Here is a tiny trained network, its code and every weight. The questions are about switching its units off for an input and a target symbol, where a switched-off unit gives its printed mean instead of its output.

import numpy as np


def w(rows, s, z=0):
    codes = np.array(rows[::2]) - 128.0
    scale = np.full(codes.shape[1], s)
    scale[-1] = z or s
    return codes * scale


def norm(h):
    return h / np.sqrt((h * h).mean(-1, keepdims=True) + 1e-5)


def f(y):
    return np.maximum(y, 0)


def softmax(a):
    e = np.exp(a - a.max(-1, keepdims=True))
    return e / e.sum(-1, keepdims=True)


def log_softmax(a):
    a = a - a.max(-1, keepdims=True)
    return a - np.log(np.exp(a).sum(-1, keepdims=True))


def net(x, mask):
    ids = ['αβγεηστω'.index(c) for c in x.split()]
    T = len(ids)
    res = E[ids] + P[:T]
    r = norm(res)
    for j in range(2):
        rows = slice(3 * j, 3 * j + 3)
        q, k, v = (r @ M[0][rows].T for M in (Q, K, V))
        z = softmax(np.where(np.tri(T) > 0, q @ k.T / 3**0.5, -1e9)) @ v
        o = O[0][rows]
        res = res + np.where(mask[j], z, o[:, -1]) @ o[:, :-1]
    y = f(norm(res) @ A[0][:, :-1].T + A[0][:, -1])
    res = res + np.where(mask[2:14], y, B[0][:, -1]) @ B[0][:, :-1]
    return log_softmax(norm(res)[-1] @ U[:, :-1].T + U[:, -1])


Q, K, V, O, A, B = {}, {}, {}, {}, {}, {}
E = w([
[69,159,67,149],'α',
[33,162,85,177],'β',
[69,65,109,211],'γ',
[103,116,48,210],'ε',
[197,116,139,24],'η',
[84,73,84,221],'σ',
[37,163,223,116],'τ',
[134,248,175,222],'ω',
],0.013)
P = w([
[117,176,54,41],'0',
[95,76,126,125],'1',
[109,105,136,127],'2',
[171,109,156,181],'3',
[170,170,115,123],'4',
[119,162,105,133],'5',
[107,153,117,46],'6',
[137,75,107,170],'7',
[164,41,143,148],'8',
[67,146,74,255],'9',
[176,155,83,180],'10',
[100,174,108,104],'11',
[67,211,123,82],'12',
[107,11,141,170],'13',
],0.0087)
Q[0] = w([
[98,149,65,111],'h1',
[116,120,106,254],'h1',
[176,215,131,114],'h1',
[251,43,160,151],'h2',
[89,161,16,125],'h2',
[186,170,109,161],'h2',
],0.01)
K[0] = w([
[226,245,126,136],'h1',
[111,61,131,114],'h1',
[81,1,154,195],'h1',
[76,120,153,67],'h2',
[164,127,140,90],'h2',
[147,94,174,242],'h2',
],0.0078)
V[0] = w([
[126,118,85,161],'h1',
[114,7,126,79],'h1',
[118,105,164,224],'h1',
[70,149,191,144],'h2',
[55,145,163,138],'h2',
[101,57,119,126],'h2',
],0.014)
O[0] = w([
[184,8,154,181,173],'h1',
[131,112,129,56,72],'h1',
[142,96,67,153,157],'h1',
[130,188,70,129,204],'h2',
[127,187,69,142,254],'h2',
[58,101,83,101,162],'h2',
],0.015,0.0044)
A[0] = w([
[50,112,100,119,84],'n1',
[186,83,134,141,173],'n2',
[182,86,94,144,107],'n3',
[178,127,194,62,221],'n4',
[80,172,131,207,218],'n5',
[25,123,165,158,106],'n6',
[133,161,28,115,87],'n7',
[109,134,97,254,165],'n8',
[95,161,188,148,107],'n9',
[106,67,135,141,131],'n10',
[24,113,95,138,252],'n11',
[129,199,208,152,95],'n12',
],0.01,0.0028)
B[0] = w([
[173,42,65,132,171],'n1',
[193,195,125,85,145],'n2',
[193,183,133,51,154],'n3',
[160,217,144,85,137],'n4',
[51,110,139,184,236],'n5',
[155,213,164,68,184],'n6',
[182,126,175,155,191],'n7',
[109,148,143,174,255],'n8',
[113,81,88,115,149],'n9',
[89,205,170,147,152],'n10',
[2,53,182,120,235],'n11',
[123,88,130,207,148],'n12',
],0.0056,0.011)
U = w([
[147,143,172,167,37],'α',
[131,154,94,137,2],'β',
[102,98,17,73,55],'γ',
[179,76,184,162,82],'ε',
[186,149,186,79,254],'η',
[152,73,77,89,214],'σ',
[97,216,2,68,184],'τ',
[221,209,181,202,97],'ω',
],0.0095,0.0044)

Each question gives the input, a string of symbols that net reads in full, and the target symbol t.
The units are the heads (3 rows each of Q, K, V and O) and the neurons (one row each of A and B). Each row of codes is followed by its name. A weight is (code - 128) times the scale printed after its matrix; where a second scale follows, it is the last column's (O, A, B and U).
mask holds one flag per unit, heads first, then neurons. A switched-off unit (its flag False) gives its mean, the last column of its rows in O or B, instead of its output. The means were averaged over made-up inputs and are rounded, as every weight is.
A unit's drop is (log p(t) with every unit on - log p(t) with that unit switched off) / (log p(t) with every unit on - log p(t) with every unit switched off).
The circuit of an input: a set's keep is (log p(t) with only the set's units on - log p(t) with every unit switched off) / (log p(t) with every unit on - log p(t) with every unit switched off). Starting from the 12 units with the biggest drops (on a tie, the unit counted first), units are removed one at a time, each time the one whose removal leaves the highest keep (on an exact tie, the one counted first), for as long as the keep stays at least 0.8.
units of the circuit, in order: the units of the circuit, biggest drop first
unit that matters most: the unit with the biggest drop
heads that matter: for each layer, one digit per head in row order, 1 if its drop is at least 0.15 and else 0, layers parted by /
drop when u is switched off: that unit's drop, to one decimal
input ε η ω ε η ε σ, target η: heads that matter -> 11
input ε σ σ ε ε, target σ: heads that matter -> 11
input ω η η γ γ, target η: heads that matter -> 11
input β τ η η α η β, target η: units of the circuit, in order -> (h2 h1)
input η γ ω α α, target ω: heads that matter -> 01
input τ ε τ γ τ τ γ, target τ: heads that matter -> 11
input β β τ ω γ σ τ τ ω ω α ω η, target ω: units of the circuit, in order -> (h1 n7)
input η α η η α, target η: unit that matters most -> h2
input ε γ ω η β η, target η: heads that matter -> 01
input γ β σ σ η ε α η, target η: heads that matter -> 00
input η α γ η σ α τ ω ω η, target ω: heads that matter -> 11
input σ τ ε ε η γ σ, target η: heads that matter -> 11
input ε ε ε, target ε: heads that matter -> 11
input ω γ β, target ω: units of the circuit, in order -> (h2 h1)
input σ ε σ γ β, target σ: units of the circuit, in order -> (h1)
input τ τ τ, target τ: heads that matter -> 01
input τ σ σ β τ γ τ τ σ, target τ: heads that matter -> 11
input γ τ σ σ τ σ γ σ σ σ τ, target σ: drop when h2 is switched off -> 0.3
input σ ε α, target σ: drop when h2 is switched off -> 0.2
input η τ γ τ, target τ: drop when n9 is switched off -> 0.0
input α τ σ σ σ γ τ η, target τ: unit that matters most -> h2
